Below are the code and all the weights of a small trained network. Each question names an input and a target symbol and asks about switching units off, where a switched-off unit gives its printed mean instead of its output.

import numpy as np


def w(rows, s, z=0):
    codes = np.array(rows[::2]) - 128.0
    scale = np.full(codes.shape[1], s)
    scale[-1] = z or s
    return codes * scale


def f(y):
    return y / 2 * (1 + np.tanh(0.7978845608 * (y + 0.044715 * y**3)))


def softmax(a):
    e = np.exp(a - a.max(-1, keepdims=True))
    return e / e.sum(-1, keepdims=True)


def log_softmax(a):
    a = a - a.max(-1, keepdims=True)
    return a - np.log(np.exp(a).sum(-1, keepdims=True))


def net(x, mask):
    ids = ['βδθλμπσφψ'.index(c) for c in x.split()]
    T = len(ids)
    res = E[ids] + P[:T]
    u = 0
    for l in range(3):
        q, k, v = (res @ M[l].T for M in (Q, K, V))
        z = softmax(np.where(np.tri(T) > 0, q @ k.T / 3**0.5, -1e9)) @ v
        res = res + np.where(mask[u], z, O[l][:, -1]) @ O[l][:, :-1]
        u += 1
        y = f(res @ A[l][:, :-1].T + A[l][:, -1])
        res = res + np.where(mask[u : u + 4], y, B[l][:, -1]) @ B[l][:, :-1]
        u += 4
    return log_softmax(res[-1] @ U[:, :-1].T + U[:, -1])


Q, K, V, O, A, B = {}, {}, {}, {}, {}, {}
E = w([
[81,90,108],'β',
[83,64,108],'δ',
[30,192,92],'θ',
[38,97,215],'λ',
[78,63,114],'μ',
[87,41,105],'π',
[98,151,150],'σ',
[176,103,196],'φ',
[247,151,81],'ψ',
],0.015)
P = w([
[182,254,104],'0',
[179,133,136],'1',
[170,144,150],'2',
[170,147,127],'3',
[176,152,105],'4',
[200,151,106],'5',
[203,155,101],'6',
[188,84,89],'7',
],0.0094)
Q[0] = w([
[106,106,112],'0.h0',
[161,199,4],'0.h0',
[224,196,145],'0.h0',
],0.012)
K[0] = w([
[57,147,57],'0.h0',
[123,254,161],'0.h0',
[186,247,68],'0.h0',
],0.0078)
V[0] = w([
[2,149,202],'0.h0',
[162,163,81],'0.h0',
[217,164,140],'0.h0',
],0.0065)
O[0] = w([
[153,89,254,76],'0.h0',
[181,4,97,170],'0.h0',
[43,95,153,255],'0.h0',
],0.0097,0.0016)
A[0] = w([
[117,200,125,107],'0.n0',
[98,118,237,4],'0.n1',
[74,187,105,55],'0.n2',
[183,1,67,242],'0.n3',
],0.0092,0.0025)
B[0] = w([
[55,113,92,133],'0.n0',
[62,72,11,137],'0.n1',
[183,1,177,132],'0.n2',
[63,149,162,253],'0.n3',
],0.0084,0.0044)
Q[1] = w([
[252,58,147],'1.h0',
[189,186,153],'1.h0',
[133,49,130],'1.h0',
],0.013)
K[1] = w([
[118,255,87],'1.h0',
[20,88,127],'1.h0',
[219,163,99],'1.h0',
],0.0098)
V[1] = w([
[58,81,131],'1.h0',
[123,134,2],'1.h0',
[206,102,128],'1.h0',
],0.0072)
O[1] = w([
[48,2,17,157],'1.h0',
[115,3,116,7],'1.h0',
[94,113,13,52],'1.h0',
],0.0062,0.0014)
A[1] = w([
[251,192,193,30],'1.n0',
[43,157,177,250],'1.n1',
[239,188,54,140],'1.n2',
[141,151,210,19],'1.n3',
],0.012,0.0024)
B[1] = w([
[132,45,196,202],'1.n0',
[254,153,55,253],'1.n1',
[81,127,133,143],'1.n2',
[206,133,90,148],'1.n3',
],0.0084,0.0044)
Q[2] = w([
[230,223,67],'2.h0',
[97,194,183],'2.h0',
[255,86,117],'2.h0',
],0.0065)
K[2] = w([
[70,94,205],'2.h0',
[157,194,223],'2.h0',
[120,166,253],'2.h0',
],0.0062)
V[2] = w([
[30,194,112],'2.h0',
[211,75,254],'2.h0',
[84,18,118],'2.h0',
],0.0098)
O[2] = w([
[57,65,137,31],'2.h0',
[195,211,28,253],'2.h0',
[250,47,26,77],'2.h0',
],0.011,0.0053)
A[2] = w([
[243,152,10,79],'2.n0',
[184,87,224,111],'2.n1',
[72,125,163,131],'2.n2',
[56,138,173,254],'2.n3',
],0.012,0.0053)
B[2] = w([
[158,98,125,251],'2.n0',
[167,141,75,136],'2.n1',
[136,7,201,130],'2.n2',
[105,112,207,143],'2.n3',
],0.017,0.019)
U = w([
[133,164,209,40],'β',
[75,62,25,67],'δ',
[90,86,115,50],'θ',
[70,254,128,254],'λ',
[76,102,100,164],'μ',
[120,95,157,3],'π',
[154,192,17,154],'σ',
[97,56,105,3],'φ',
[54,126,117,228],'ψ',
],0.0099,0.0074)

Each question gives the input, a string of symbols that net reads in full, and the target symbol t.
The units are the heads (3 rows each of Q, K, V and O) and the neurons (one row each of A and B). Each row of codes is followed by its name. A weight is (code - 128) times the scale printed after its matrix; where a second scale follows, it is the last column's (O, A, B and U).
mask holds one flag per unit, layer by layer, with each layer's heads first. A switched-off unit (its flag False) gives its mean, the last column of its rows in O or B, instead of its output. The means were averaged over made-up inputs and are rounded, as every weight is.
A unit's drop is (log p(t) with every unit on - log p(t) with that unit switched off) / (log p(t) with every unit on - log p(t) with every unit switched off).
The circuit of an input: a set's keep is (log p(t) with only the set's units on - log p(t) with every unit switched off) / (log p(t) with every unit on - log p(t) with every unit switched off). Starting from the 12 units with the biggest drops (on a tie, the unit counted first), units are removed one at a time, each time the one whose removal leaves the highest keep (on an exact tie, the one counted first), for as long as the keep stays at least 0.8.
units of the circuit, in order: the units of the circuit, biggest drop first
top k neurons: the k neurons with the biggest drops, biggest first
k most important neurons of layer l: the k neurons of layer l with the biggest drops, biggest first
input ψ σ φ φ θ, target δ: units of the circuit, in order	(1.h0, 0.h0, 2.h0)
input σ φ δ, target σ: units of the circuit, in order	(1.n0, 1.h0, 2.h0)
input φ δ π π φ ψ ψ θ, target φ: top 2 neurons	(2.n2, 0.n2)
input θ σ σ δ, target λ: units of the circuit, in order	(2.h0, 0.h0, 2.n0, 1.n1)
input σ φ β φ θ δ λ σ, target λ: units of the circuit, in order	(2.h0, 2.n0, 1.h0)
input σ σ φ θ λ φ β μ, target σ: top 2 neurons	(0.n3, 1.n1)
input π ψ ψ σ, target φ: units of the circuit, in order	(0.h0, 2.h0, 2.n2)
input ψ θ φ θ θ θ, target δ: top neuron	(0.n2)
input φ φ σ φ μ ψ φ θ, target ψ: top 2 neurons	(2.n0, 0.n2)
input ψ μ β φ θ φ, target δ: units of the circuit, in order	(1.h0, 0.h0)
input ψ θ φ β θ θ μ σ, target δ: units of the circuit, in order	(1.h0, 2.h0, 0.h0)
input δ λ λ, target δ: units of the circuit, in order	(0.n1, 2.h0, 1.h0)
input σ σ φ δ φ ψ φ, target λ: 3 most important neurons of layer 0	(0.n2, 0.n1, 0.n3)
input θ φ φ μ, target σ: top neuron	(1.n1)
input σ θ φ λ φ θ ψ, target λ: units of the circuit, in order	(1.n1, 1.n2, 2.h0)
input μ φ σ, target σ: units of the circuit, in order	(1.n1, 2.h0)
input ψ φ φ φ θ μ φ β, target δ: units of the circuit, in order	(0.h0, 1.h0, 2.h0)
input θ μ θ σ β, target λ: top 2 neurons	(2.n0, 0.n3)
input φ φ φ λ φ β φ π, target σ: 2 most important neurons of layer 0	(0.n3, 0.n0)
input φ θ ψ φ θ β π, target ψ: 2 most important neurons of layer 1	(1.n0, 1.n1)
input θ ψ φ φ β π π λ, target σ: units of the circuit, in order	(1.n1)
input σ φ ψ π φ φ, target λ: top 4 neurons	(0.n2, 0.n3, 2.n0, 1.n1)
input σ π φ φ δ β β ψ, target λ: top 2 neurons	(0.n3, 1.n1)
input φ φ β, target σ: units of the circuit, in order	(1.n0, 2.h0)
input φ θ φ δ ψ λ θ, target ψ: top 3 neurons	(0.n2, 2.n0, 0.n3)
input φ μ β σ σ ψ β, target ψ: top 3 neurons	(2.n0, 0.n3, 0.n1)
